Each row has a hidden value. The values are split into ranges, and the tier after each row names the range that its value falls in. Each part has its own value, ranges and names.
[ 500  318  252  182 -139  224 -691 -150  178  781  -44  175  325  478
 -198  132 -138  286 -144 -371 -161  -19 -228  116 -415 -290    9 -155
  480   23 -680   18  591 -451 -111  156  155  -12 -119  -97  465  558
   63 -140  -93  403]
q166
[-149  -39 -484    1   56 -241  310  -34 -201 -124  140  -39 -107 -372
  118 -297  144 -166   14  103  -94 -438   65   45 -191  402  268  311
  -19  -21  470 -497  -27  224  -89 -222  -85   50  -26    1 -162 -677
   47  141  -73 -262]
q268
[-238  415 -332 -269 -128  216   68 -360  144   13  322 -138 -423  118
 -580  -57  100  683  538   64  105   88  275 -153 -149  270 -376   54
  215 -102 -499  111  -47  -52   37   19 -218 -308  107  521  456  212
  458  266  267  242]
q268
[-344   21 -278  -93  200   34  314   15 -110 -286  208 -280   -5 -154
  -58 -137 -147   58  -57  218  315  -50  561 -351 -140  242   75   30
 -211 -284  231 -146 -502  105  -54  -89 -343 -157  -62  185 -148 -196
  405   25    2 -172]
q885
[-240  -45 -243  -34 -105  -79  420 -201  152 -303   27 -111 -350  -70
   -2 -123  147   75  283  209  -84 -159   52   77  112  146 -162  239
 -110 -146  239 -114 -280  141   30  -53   36 -133  205  348   55  -70
  211  270  140 -141]
q885
[ -20  -47 -104   66  154   47   90   42   -4    5  -66  -85  268  -51
  218   47 -243 -112 -172   83   11   68  325   22 -210  -61  101 -133
 -249 -277  149  -37 -269  125 -170 -142 -123 -253  -33   33 -158  132
  307   51 -217  -97]
Q527
[ 176  205   48 -137 -139   83 -155 -200  -51  236   54  135 -113  198
 -237   18  156  363  289  -96 -111   80 -188 -104 -211  100 -231   63
  208   27 -493  151  193 -127  -23  -29  187 -152  -67  173  496   97
  117  136  120  221]
q946
[  36  258  -66  111   95   75  -18  -76  279  178  -52  263 -105 -103
   97  182  139  -65  257  -99 -448  -48 -502  317 -164  173   68  343
  168 -102   66  -83  229   -6  -59  -30  608  -53   36  177  207  -85
  -23  215   44    5]
q885
[ 212  206  214  -33  -64   66 -335 -191  -36  394  -59  285    4  208
 -319   50  180  157   83 -194 -144  -55 -361 -140 -222   48  -46  122
  356  133 -500  -47  375 -291   84  102  342  110 -115 -173  420   84
 -167   15  189  254]
q564
[-117  205 -327  -63  289  332 -226 -119   10  512  278   72  274 -208
  -67  -19 -371 -169 -273   35 -188  106   92  228 -399  -27  165  -41
 -314 -210 -155 -263  -18  152   50 -159 -251 -124 -122   49 -267  184
  134  141 -221  243]
q260
[-115  -69 -280 -188  -70 -300  292  -47 -125 -222  138  -89 -359 -189
  -76 -369  206  -37  256  -41   71 -377  139 -125  -48  266   55  224
   57   81   54 -225 -117  136  -73  -32 -128   72   -2   13  -17 -437
  123   84  128  -74]
q946
[  59   16  -60  -59 -149  125  123 -378  153   41 -141 -224   34  180
 -220 -135 -149  291    7   38  199  -60  288  -17  -60  -75 -109    8
   35  -71 -311 -145 -206 -173  101   81 -344   16   48   23   87  242
  252   68  139  112]
q268
[  29  210 -504  116  -12  138  250 -259  186   62  119 -317  298    4
   16  -58 -258  330 -106  141   47   38  261  198 -118  167   74  163
   70 -319  257 -329 -241  -34 -103 -174 -356 -245   94  262 -132  -33
  415  105 -143 -241]
q793
[  87  294 -148    4   58   17 -262 -187   57  419   69  258  213   26
 -220  117   -3   17  -25 -136 -241  108 -163   63 -194    4   57   53
  255  -39 -211 -169  221 -107  -27  -55  117 -149   31 -223    3  250
  -96   70   15  120]
q885
[ 137  -13  299   72 -295  -52  -75 -213  -93 -171 -100    4  -61  471
  214  298  175  449  215  176   14  154 -105 -368  -78 -282 -514 -115
  -35 -216  -67  484 -130 -222 -174 -152  248 -478   36  476  583  520
  247   65   24   24]
Q527
[   6   18 -114  181   69 -255  -76   11    6  -33  -37  -83  290   77
  152   73 -133 -112 -253  -56  131 -153  324 -160 -138 -213  177 -135
  106 -171  286 -182 -132 -125 -276  -52 -189 -191   37 -249 -301  264
  151 -168 -152 -182]
Q527
[  34   28   71   -7  -32  -81   28  -30  -37   37   31  245 -217  -20
   97   12  279  -80  221   -7 -320 -109 -488    5  -78  144  -70  301
   28  -15   43   10  119   23  -11  -68  535  -22  -31  184  294 -200
  -95  164   87    1]
q793
[  39  111  177  155   76  -22    8  -41  244 -134 -133  -90  225  280
  109  296 -126  103  -60  -23  129  179   69 -208   39 -229  -61  -13
   93 -297  110  144 -319 -275 -172   68  153 -247   48   34  -47  456
  234 -114   34 -152]
q793
[-253  -99   88   63  -39   10  -10 -203 -171 -117   27  -69   37  228
 -141   46    5  104 -224  314  193  -65  278 -443  -34 -178 -197 -129
 -181 -180  113  -64 -270 -143  102  -36 -169 -163   48   68   48  364
   91   12   70  -26]
q793
[  32 -212   -2 -100  -99  -70  177 -219 -210  -41 -104 -111  256  145
 -139 -164 -107   48 -236  176  209   94  355 -287   52 -100 -102 -111
 -170  -97  -95 -120 -394  -26   95  -74 -364 -114   33 -229 -111  186
   85   18   45  -62]
q885
[ 164   63  437  195  -74 -125 -234   35   14  -18  -22  121  -25  473
   26  243  246  150   -2  -82  -37  -66 -479 -341   44 -185 -176  130
  261  -57   35  185   95 -406 -121  114  576  -60  -58  121  309  225
  -33 -151   97  -99]
q260
[ -77 -214 -240  142  -54  109  186 -172    2   84 -100  -31   87 -117
  313  -89 -151 -168 -166  309 -283 -141  144  381 -188  -98  -18  -49
 -468 -235  298 -221 -129  299    4 -257 -125 -208  115  262  -57  105
  194  306 -269  -42]
Q527
[ -85 -175 -272   98   16 -147  215   73 -155   -3   23   80   -9 -178
  172 -170   94 -244  -73  172 -297 -222   40  213 -106  166  102   58
 -202 -101  405 -265   -2  332 -105 -226   88 -158   87   69  -90 -271
   86  230 -218 -229]
Q527
[-187   71   93   34  -64 -280  116  -63   88 -337  -40  145 -385   98
  -12  169  384   44  373   27  -95 -140 -207 -258  102   30 -196  191
  185  -58  190  124  -63  -99 -106   38  472 -171  146  144  212  103
    4   92  246 -127]
q564
[-163 -100    4 -173 -231 -270  134 -258 -115 -293   48   44 -585  -48
   89 -150  351   25  412   66   -4 -388 -144 -272  -75  -18 -243  220
  -73   75  -33   43  -78   -5   16  -42  107   24    6  259  309  -78
  -20  138  263  158]
q268
[ 135  221 -291 -198  -80  149  -89 -339   30  389   70  113  110  -18
 -178  -14 -110  222  175  -42 -216  255   38  211 -249    9 -156  -44
   -9  -75 -474    3   52   96   -9 -183 -179 -313   41   62  130  301
  160  263  -30  271]
q946
[  -1  376 -252 -140  110  -71 -347   11  -63  418  462  370 -103  -58
 -178   92  174  -26  217 -195 -436  128 -475   84 -201   88  -66  137
  149   -1 -198   30  315   89 -152 -155  325 -292  -28  109   14  100
  -63  144  -57  161]
q421
[-220  101 -316   -8 -188 -368  259 -155  -25 -290  193   44 -405   11
 -181  -87  444  184  364  111 -125 -248 -104 -150  149  255 -177  283
  289  -10  331 -153   -6   23  -89  -87  175 -212  249  188  126 -157
   35  180  195 -256]
q885
[ 132 -105  260  229  -19   11 -127 -219  -13  -60 -303  -79  330  184
  528  284 -206  -23 -276  119  133  -76   49 -231 -290 -442  -15  -86
 -226 -271  186   58 -235 -282 -130 -127   -5 -131 -130   53   59  410
  107 -123 -122   20]
q946
[ 282 -132  -16  -92 -198 -428  306  -60   71 -105 -164   41 -128   34
  -71 -320  262 -113  207 -261  -80 -230 -261   61  251  143   84  357
  349  187  -48 -221  -40  -53  -51  117  207  205   92 -344  -52 -342
 -122   -1  219 -192]
q885
[ 128  168 -140   -5 -104  -41 -185 -266   67  269    4   63   97  122
 -119   20  -33  147   32 -111  -82  -37   28   50 -189 -136  -50  -39
  184  -24 -242 -104  128 -127  -82  -45 -117 -157   51  -88   58  337
   73   51   -3  151]
q946
[ 158  127   66  -24   92   58 -368  -15  -88  432  209  134  158  190
 -199  -12  -55  -26 -209 -171 -112    4 -286  -33 -164 -131   25   17
   43   30 -300  -99  167 -148  -16   28   77   19 -161 -107  -92  160
  -35  -68  -77  142]
q421
[-106 -144 -206  209  -29  -87  155 -111   53  -20   52  -24   51  103
   86   -3   24 -126 -232  250 -276 -119 -182  293  175 -156  -83   93
 -256 -160  493 -280 -151  125  -10 -145   52 -187  209  160 -373  166
   55  191 -185 -312]
q421
[  98 -111 -175  -51  147 -301  227   33  -99  -71 -113   49  255 -290
  294 -123  -74 -405 -118 -104  -32  -72   47  -21  -87   77  320  172
  -71  -78  251 -263 -264  125 -152 -146  -21    9  -73 -402 -390 -299
  -53  -37  -66 -200]
q564
[ 114 -426  261   -5 -327 -581  301  321 -249 -401  -27   49 -426  273
   41 -340  523  -93  253  -40  -59 -341  -81 -288  301   80 -195   47
  137  123  161  172  -50  123 -213   78  409  -62  125   49  317 -281
   74   -4   79 -304]
q166
[ -32   95 -152   94 -160 -303  340 -148  457 -288  -98  -18 -307  107
   -9   39  247   67  401  -83 -199 -116 -220  228  333   12 -127  321
  321  -87  262  -61 -129  -58 -140  104  338 -155  353  132  -44  145
  114  151  207 -268]
q885
[ 216  -63  -99  210 -347 -279  212 -227  177 -188 -153 -250  -33  318
  110 -106  116  296   68  -13   68 -320   23   62  120 -108  -98  147
  307  -57  245 -168  -59 -231 -188   18  -61  -81  189  126   96   78
  227  -23   15 -273]
Q527
[  66  304  -35 -136 -100   17 -283 -217 -128   84  399 -118  -76  212
   35   64  -11  438  158  -67  220   -6  -72 -485 -342 -101 -218   88
  114 -146 -271  202  -58 -321 -166 -102 -134 -215 -224  428  349  191
  255 -135   60  248]
q260
[-163  236    7  -55 -108 -239  -49 -209   59 -304  154 -156 -202  265
 -171  130  129  375  241  -41  378  -87  248 -627  -24 -126 -219   14
  327 -129  -56  143 -238 -378 -170   89 -126 -228   50  118  157  388
  229 -166  275   15]
q885
[ 319  247   49  -41  127  278 -388 -146  -68  646   25  109  571  172
 -283   31 -295  128 -332 -187   12  256   13  -80 -353  -28  142  -80
  174  -64 -553 -145  139 -248   42    1 -123  -12 -218 -328   63  221
   24  -95  -69  238]
q793
[ 122   14  155   95  183  -97 -242  409  -38  259   77  132   84   38
  -14 -124  -24 -294 -140 -307  -69 -234   73  -71 -275   57  319  -89
  189  -12 -118  -70  231   -3 -240  151  250   83 -163 -214   61 -125
  120 -173 -146   29]
q166
[  58   93  -41  232    6  -83 -138  196   27  150   90  105  101  159
   88   98   54    2  -35  -37 -232  -64   21   56 -177    1   35 -100
  159 -188  184   21  182   32 -293  -68  274 -317   73  149  166  148
  228   25 -225 -138]
q166
[ 188   88   27 -257 -277  -53 -229 -277  -11  279  306  -42 -370  280
 -377 -344  137  267  202 -251   49 -270 -305  -93  -42 -124 -228  183
  192  235 -654  -50  170 -241   91  172 -136  210 -100  138  223   96
   21  -30  222  374]
q421
[  83   27    1  277 -193   96  -25 -457  489   26 -155 -356  165  402
  125   99 -317  222 -241   56  160 -172   80  180   66 -565 -120   29
   -3 -243   93 -195 -264 -414    3  132 -320  -25  173  193 -194  733
  258  -82    2    7]
q260
[ 259  -37  -19  -21 -128 -164  187 -188  195   70 -261   81   31   42
  -37 -117   81  -61  130 -174 -182  -56 -222  243  110   20   39  234
  204   62 -135 -174  -14  -47    0   61  182   76  109 -248  -28  -30
  -56  104  130  -65]
q564
[ -89  176 -286  109  426  130 -134  251 -133  415  279  288  239 -333
   64    9  -51 -396 -257   -4 -451  -46 -314  258 -345  343  387  209
 -123 -143  311 -372  224  257  -79 -210  361  -44 -167  -26 -231 -447
  -53  144 -300 -134]
q260
[  15  127  -10  210  102   82 -303  -61 -199  220   21   47  464  191
   74  278 -160  129 -350  147   30  105  239 -267 -372 -160    9 -266
  -31 -272  122  -24   13 -145 -177 -212  -81 -381  -77  -13   57  385
  174  -53 -250  -48]
Q527
[ 230 -117  406 -109 -209  -78 -264 -285 -140   68 -181   57  -30  263
  182   42    8   66   35  -93  153 -100  -91 -390 -246 -430 -220  -84
  -93   27 -460  237  -63 -303   -7   15   -9   22 -188  -31  345  417
  -32 -112  133  384]
q946
[ -96  155  -77  192   -6 -193  202  -71  255 -285 -124  -90    2  224
 -144  195  133  223  120   25   63  -21  135 -117  172   49  -59   80
  350 -181  305  -66 -171 -190 -181   74  174 -256  238   -4  -50  213
  228   13  115 -369]
q268
[-158   66 -461 -215  115  162  182 -233 -120  148  149 -109  115 -300
 -151 -247 -232   19  -57  140   55   11  431   37 -298  232  108   21
 -246 -141 -135 -311 -239  227   81 -193 -496 -100  -59    3 -151 -151
  237  204  -49  103]
q564
[ -96 -119  218 -120   16 -289  224   53   55 -361 -125  132 -472 -114
  181  -53  308 -268  391 -111  -60 -267 -268 -195   41   63  -22  301
  -21   38   38  110 -162   18  -57  107  487  132  -43   40  149 -227
  -50   50  272    1]
q564

Part 2:
[ -64 -299 -210 -127  -25   33  -29   51 -369   50 -453  121  109  257
   20 -394  -43  220   -7 -318  418  -54 -150   82  219 -228  -77  -25
  -89 -139  -27   46 -433  -37  281 -200   20  -62   65  240  -19  128
  -33 -210  117   49]
[39]
[ -66  -90  148 -210  -32  -68  -18   33   37   23   26   14   65  118
  -53  -23   35  -15  112 -204    4  160   76 -140  -42  257  -75   43
  -66  -23  158  160  230 -219    9  202 -251   18 -140   87  -42   49
   35 -105 -268   77]
[27]
[ 103 -169   45  -75  -92  -49   -4   95 -117 -229  -89  -30  199    0
  -61   20  -28  -72  256 -351   56    9  158 -360  -89   51 -207 -103
 -227 -110   63  191  126 -273  161  173 -321   54 -132  144   -9   23
  -23 -155 -172   96]
[46]
[  16  324 -299  466   38    0  169  145  140  345  -51    9   19  -31
  -87 -165 -431   -8  110  -28  100   93 -113 -432  227  -93   53  103
  -24  273  -68  258  102 -171  -77 -189  -33   85 -368 -291 -268   -8
  376   31 -233 -172]
[38]
[ 145  -81  191 -185 -124   77  -60  -26    3 -147 -120  -98  -44  -79
 -252   79  337 -194  399    2   40   12   35 -238  142  -58 -173   35
 -242 -134  -35 -277   23 -194  174  205 -113  -58  147  348 -151  -96
  -79  160   47 -120]
[27]
[  43  379 -227  395  123  -48  275  173  207  439  -34  -28   17  -86
  -70 -126 -346  -78   66  103   76  269 -245 -351  217    1  114   78
    2  314  -40  266  145  -20 -108 -166   29   89 -266 -253 -216  -17
  466  133 -152 -295]
[44]
[  43 -197   53   31  -38  -58   46   99  -33  -85  279   32  104  -47
  230   94 -281  101  182   35   75    4  187 -171  -37   -5   75   -7
 -137   60  195   35   14 -218  -28   38  197  174   70   28   81   53
   -3 -116  236  232]
[46]
[ 102  -85  135 -118 -103  -74   85  124  -71 -164  -34  -49  145  -13
  -47   53  137 -101  218 -274   98  142   29 -283  -90  134 -125  -76
 -185  -97   59  141  175 -206  135  243 -261   39  -65  194   -5  -27
   22  -49 -154  -13]
[27]
[  -8  356 -245  367  168  -23  361  157  201  477  -35  -42  103 -128
 -168 -128 -305 -155   32   99   51  310 -265 -280  218   24  140    8
  -94  304  -46  226  164   44  -62  -59   15   30 -249 -203 -245  -26
  536   67 -127 -229]
[27]
[  -9 -159   64  -47   29  263  -98  -69    1  142   82  234   23   97
  -56   16  -39 -137  118 -100 -114   84  163 -147   94  299   19   65
 -282   81  203   -7   12 -152 -106   15  -63  -24   24   45  -68  -34
   26 -359   71  120]
[37]
[  29 -454 -235  -32 -253  -17 -235   42  100   40 -182  -23  285  155
   40   45  -18   54  151 -155  375  -88 -131 -123  126 -152 -121    5
  -33 -356  -25  197 -265 -221  -50  183  111  180 -105  138   64   42
 -136 -281   50  -44]
[46]
[-327 -112  487 -149   69 -154  283 -160 -129  -91  -32  -92 -241   75
  120 -342   48   61 -109 -186  183  372 -193  322  129   84  191 -118
   -5   56 -255  -60 -282   55   75   86 -144  -48  100  166   28   43
  -20   -7  -39   35]
[44]
[  33 -199   32   40  -64  -41   42   98  -52  -84  278   47  103  -29
  230   77 -273  120  176   12  100  -20  194 -169  -27  -16   83    5
 -140   50  192   21    2 -246  -16   38  201  157   61   25   65   49
  -11 -128  226  252]
[39]
[ -11  203 -355  356  195   18  301  111  122  389 -140  -37  233 -145
 -247 -156 -416 -180   74   11   10  172 -148 -305  222  -83   40  -91
 -213  238  -53  235   80   28   28  -69  -47   12 -258 -178 -244   27
  498  -91  -83  -80]
[46]
[ 120 -120  195 -207 -138   45  -99  -55   52 -137 -105 -131  -52  -82
 -218   79  280 -168  414   55   45   -5   60 -233  166  -87 -175   53
 -192 -149  -20 -280    3 -230  158  196  -83  -44  148  321 -135  -66
 -111  207   51 -106]
[44]
[ -69  130 -452  259  141   48  259   71   85  355 -160  -14  310 -101
 -358 -186 -338 -161   65  -43   41   55 -120 -172  225 -116   33 -135
 -266  148  -40  163   95   14   78   28  -58  -27 -248 -137 -292   50
  484 -228 -119   99]
[38]
[ 202 -133   33  -68 -193  152 -114   -1 -153 -293 -192  -20   53  -54
 -270   39  235 -171  441 -230   70 -173  167 -379  101 -141 -258  -35
 -358 -174  -55 -199  -16 -306  254  144 -229  -56   50  302 -174  -93
 -122  -45   -9   21]
[38]
[-192 -116  321 -121  -38  -41  -16 -225  -60 -280   33   23 -261  146
   -9 -213   86   60    4 -231   53   30  -76  326   70   69  114 -138
  -57   -5 -290  -57 -192   -8 -128   56 -167  113   53   47  -12   14
 -115 -355 -122  217]
[39]
[ -46  110 -370   97  244   -4  328   70  124  393 -160  -60  331 -158
 -365 -144 -245 -227   45   97  -13  182 -202  -39  202  -45   59 -195
 -268  157   13  127  123  176   83   63    1  -32  -92  -51 -220   71
  539 -156    3   53]
[48]
[  99  134  138 -271  -16  -73 -319 -129  124 -216   61  112 -419  230
  -50  -53  192  163  142  100  -81 -166 -150  356   44   96   46   33
  166   88 -115  -54   80   95 -380 -212   30  341  163  -67  -12   47
  -62 -263 -130   87]
[48]
[-217  -67  438 -173   16  -96  125 -200   -8 -178   60  -35 -283   92
   31 -197  178    6  -48 -123   75  238 -206  391   79  151  189 -137
  -19   30 -278  -79 -175   98 -123  118 -113   82  130  108   24   -8
  -45 -196  -63   81]
[44]
[  28 -181   47  -37   24 -115   69   97  -18  -65  231  -17  104  -68
  197   69 -290  109  182  109   60   21  144  -99  -19  -48   61  -28
 -105   74  192   18   21 -140    1   19  217  177  110   52   88   94
   36  -51  254  220]
[45]
[  73  132  171 -271  -34  -77 -276 -131  125 -213   77  101 -417  229
  -49  -54  248  149  113   85  -51 -123 -190  392   40  114   80   22
  157   70 -143  -68   69  109 -377 -155   34  323  170  -40  -13   25
  -58 -265 -128   77]
[44]
[ -45 -103  118 -199  -36  -46  -42   18   40   28    6   28   71  114
  -45  -29    5  -28  127 -204   -3  141   93 -166  -24  256  -84   36
  -73  -26  170  175  207 -231    3  159 -261   18 -135   54  -35   56
   30 -118 -258   76]
[44]
[ -21 -318  105 -178 -218 -111 -195  -53  245  -11  -30 -190   55   21
   -7  104   68  -11  293   87  201   22  -23 -146  159 -107 -119   97
   41 -266   -5  -41  -91 -293  -25  268   57  112  -16  184    0   31
 -173  131   -6  -99]
[48]
[ 124  393 -143  315   82 -120   14  160  189  249   -5    0 -199   22
   65 -111 -409  121  169  143   27   77 -124 -376  174  -69   19  203
  186  338  -12  261  153 -115 -203 -379   45  238 -244 -301 -152   43
  275  203 -198 -282]
[37]
[ 203 -120  135 -159 -110  104  -70  -16  -53 -204 -172  -78   15 -105
 -247   81  281 -226  429  -55   21  -30   78 -303  124  -80 -218  -28
 -306 -142  -27 -230  -10 -189  207  152 -154  -47  156  339 -122  -85
  -83   88   82  -95]
[48]
[ 142 -166  167 -188 -106   63 -139  -66    8 -195 -155 -122  -25  -93
 -231   72  198 -178  449   14    1  -64  126 -284  161 -133 -238   17
 -236 -147  -27 -256  -36 -232  183  142 -127  -30  136  318 -122  -42
 -134  146   70  -73]
[37]
[  55  110  191 -270  -27  -75 -258 -146  116 -224   81   96 -405  215
  -46  -58  235  134  105   66  -57 -107 -178  397   37  124   83    0
  137   68 -149  -65   53  110 -366 -139   18  315  171  -36   -5   26
  -63 -282 -122   95]
[44]
[ -13  196 -354  330  222   13  330  114  137  412 -142  -46  263 -165
 -261 -143 -400 -213   62   33   -4  213 -177 -273  216  -57   47 -118
 -231  239  -42  241   91   78   27  -45  -42   10 -238 -161 -230   28
  528 -102  -63  -89]
[45]
[  41 -187   81   42  -15  133  -16   24  -27   10  224  153   54    7
  132   91 -167  -29  156  -26  -18   51  185 -188   21  154   70   33
 -237   85  197    3  -19 -191  -86   18  107   91   69   40   27  -18
   -5 -257  218  162]
[45]
[ -14  276 -356  449   74   14  242  138  126  371  -82  -10  133  -76
 -169 -171 -425  -78   88  -43   91  114 -127 -386  229 -100   58   19
 -115  246  -70  251  101 -115  -18 -109  -48   42 -356 -253 -283   -3
  438  -39 -200 -108]
[38]
[ -23   86  273 -267  -18  -79 -175 -164  109 -217  107   68 -397  202
  -66  -68  286  102   57   33  -42  -26 -212  453   33  153  123  -25
  101   57 -202  -96   32  136 -343  -29   -3  272  163   18  -13   -1
  -54 -291 -125   98]
[27]
[ 167 -135   58  -78 -201  148 -136  -30 -123 -274 -181  -36   14  -50
 -276   30  230 -155  448 -189   69 -179  173 -359  135 -161 -251   -2
 -327 -173  -62 -240  -31 -323  245  146 -211  -62   51  303 -191  -88
 -143   -4  -16   19]
[38]
[   5  308 -259  378  177  -22  331  143  184  441  -61  -43  121 -137
 -142 -134 -379 -154   55   78   34  279 -216 -320  217   -3  104  -14
 -105  298  -41  255  124   27  -51 -102   -6   44 -253 -219 -219   -2
  507   45 -109 -211]
[48]
[-311 -153  471 -127   93 -140  253 -175 -148 -140  -50  -85 -216   58
  119 -331  -22   46  -83 -209  141  327 -141  289  119   58  153 -154
  -44   59 -262  -38 -313   57   77   56 -168  -24   95  157   48   56
  -40  -71  -14   71]
[37]
[  73 -147   16  -46 -173  -27  -36   88 -129 -238  -68   -2  168   45
  -71   -1    2  -27  256 -400  108  -53  175 -359  -73   35 -193  -61
 -208 -130   50  163  136 -351  158  190 -328   43 -182  122  -57    8
  -51 -180 -244  138]
[38]
[  -6 -135   79  -57    9  258  -78  -61   13  161  102  235    8  106
  -40   21   16 -135  100  -88  -85  116  124 -123   92  329   50   75
 -263   76  206  -13   24 -147 -119   34  -44  -28   38   46  -66  -48
   33 -336   68   93]
[48]
[  83  141  173 -279  -40  -89 -296 -124  134 -217   90   99 -431  232
  -40  -43  244  168  125  102  -54 -137 -181  385   35  110   74   42
  179   74 -130  -69   85   95 -387 -168   46  338  169  -48  -11   29
  -67 -245 -133   75]
[44]
[ 212  314  -52  -55    4 -147 -384   40  151  -80   15   90 -436  219
   48  -72 -164  314  261  186  -66 -257  -36  -55   89  -80  -70  242
  322  234   10   97  182  -92 -343 -492   80  396  -35 -237  -81  109
    6   39 -213  -73]
[45]
[ -20 -295  126 -185 -216 -109 -194  -59  244  -11  -26 -196   30   17
  -19  101   78  -15  305  100  187   22  -11 -155  165 -105 -122  110
   42 -252   -2  -65  -76 -301  -18  262   49   99   -9  186  -16   27
 -172  164  -13 -105]
[48]
[ 153 -124   20  -14 -202   52  -22   90 -190 -306 -125   -5  148  -15
 -149   30  124 -107  337 -398  116  -91  160 -409  -35  -34 -226  -85
 -311 -153  -15   37   82 -330  231  196 -323    6 -100  220  -99  -61
  -71 -154 -155   81]
[38]
[-333 -210  337 -116   69 -130  214 -132 -291 -111 -186  -61 -166  124
  127 -461 -131  173  -71 -298  249  216  -61  196  175  -93   78  -88
  -32   28 -209  -42 -392  -58  242  -51 -170 -108   44  181   -2  117
  -73   -6  -24  117]
[39]
[ -44  100 -414  208  220   31  274   64   99  356 -172  -36  329 -142
 -357 -161 -359 -203   70   19  -23  101 -121 -158  210  -99   17 -172
 -287  167  -16  169   89   85   80   11  -44  -20 -186 -109 -248   70
  502 -208  -43   77]
[46]
[ -19  206 -376  364  186   25  294  111  121  395 -132  -25  234 -132
 -246 -168 -426 -166   65    2   17  157 -142 -299  223  -83   47  -85
 -210  240  -48  239   84   17   21  -74  -43   10 -272 -197 -253   28
  501 -109  -97  -61]
[46]
